Here is a tiny trained network, its code and every weight. The questions are about switching its units off for an input and a class, where a switched-off unit gives its printed mean instead of its output.

import numpy as np


def w(rows, s, z=0):
    codes = np.array(rows[::2]) - 128.0
    scale = np.full(codes.shape[1], s)
    scale[-1] = z or s
    return codes * scale


def f(y):
    return np.maximum(y, 0)


def log_softmax(a):
    a = a - a.max(-1, keepdims=True)
    return a - np.log(np.exp(a).sum(-1, keepdims=True))


def net(x, mask):
    res = np.array(x, float).reshape(1, 4) / 4 @ E
    y = f(res @ A[0][:, :-1].T + A[0][:, -1])
    res = res + np.where(mask, y, B[0][:, -1]) @ B[0][:, :-1]
    return log_softmax(res[-1] @ U[:, :-1].T + U[:, -1])


A, B = {}, {}
E = w([
[19,149,146,45],'x0',
[106,112,144,139],'x1',
[73,91,165,162],'x2',
[173,142,252,69],'x3',
],0.012)
A[0] = w([
[122,98,154,151,73],'n1',
[100,231,111,56,207],'n2',
[145,171,124,154,1],'n3',
[139,121,89,122,96],'n4',
[185,72,156,76,100],'n5',
[124,83,23,173,121],'n6',
[254,49,98,204,117],'n7',
[195,101,142,186,129],'n8',
[165,150,217,117,124],'n9',
],0.0099,0.003)
B[0] = w([
[156,106,55,115,140],'n1',
[167,206,189,196,217],'n2',
[118,122,230,131,136],'n3',
[214,124,127,106,150],'n4',
[206,54,97,120,176],'n5',
[168,2,47,66,214],'n6',
[79,210,213,254,251],'n7',
[118,234,138,199,198],'n8',
[240,41,16,25,204],'n9',
],0.0064,0.011)
U = w([
[164,2,42,97,6],'0',
[58,156,137,144,250],'1',
],0.0099,0.00022)

Each question gives the input, the list of numbers given to net, and the class t.
The units are the neurons (one row each of A and B). Each row of codes is followed by its name. A weight is (code - 128) times the scale printed after its matrix; where a second scale follows, it is the last column's (A, B and U).
mask holds one flag per neuron, in row order. A switched-off neuron (its flag False) gives its mean, the last column of its row in B, instead of its output. The means were averaged over made-up inputs and are rounded, as every weight is.
A unit's drop is (log p(t) with every unit on - log p(t) with that unit switched off) / (log p(t) with every unit on - log p(t) with every unit switched off).
The circuit of an input: a set's keep is (log p(t) with only the set's units on - log p(t) with every unit switched off) / (log p(t) with every unit on - log p(t) with every unit switched off). Starting from all 9 units, units are removed one at a time, each time the one whose removal leaves the highest keep (on an exact tie, the one counted first), for as long as the keep stays at least 0.8.
circuit, biggest first: the units of the circuit, biggest drop first
k most important neurons: the k neurons with the biggest drops, biggest first
drop when u is switched off: that unit's drop, to one decimal
input [-7,3,8,0], class 1: most important neuron -> n7
input [-7,-7,-6,5], class 1: 3 most important neurons -> n7, n8, n6
input [4,-2,-1,4], class 0: 3 most important neurons -> n7, n9, n8
input [6,1,4,-6], class 0: 2 most important neurons -> n7, n6
input [4,-6,-3,7], class 0: 2 most important neurons -> n9, n7
input [-2,-5,3,-1], class 1: 2 most important neurons -> n9, n5
input [-5,-5,2,4], class 1: 3 most important neurons -> n7, n6, n8
input [-2,-3,1,-1], class 1: 2 most important neurons -> n9, n5
input [6,-1,7,-8], class 0: 2 most important neurons -> n6, n7
input [3,-8,-3,6], class 0: 2 most important neurons -> n9, n7
input [-8,5,1,3], class 1: drop when n7 is switched off -> 0.5
input [-7,8,-4,-5], class 1: drop when n7 is switched off -> 1.5
input [3,-4,-7,6], class 0: drop when n7 is switched off -> 0.2
input [-6,-1,7,1], class 1: circuit, biggest first -> n7
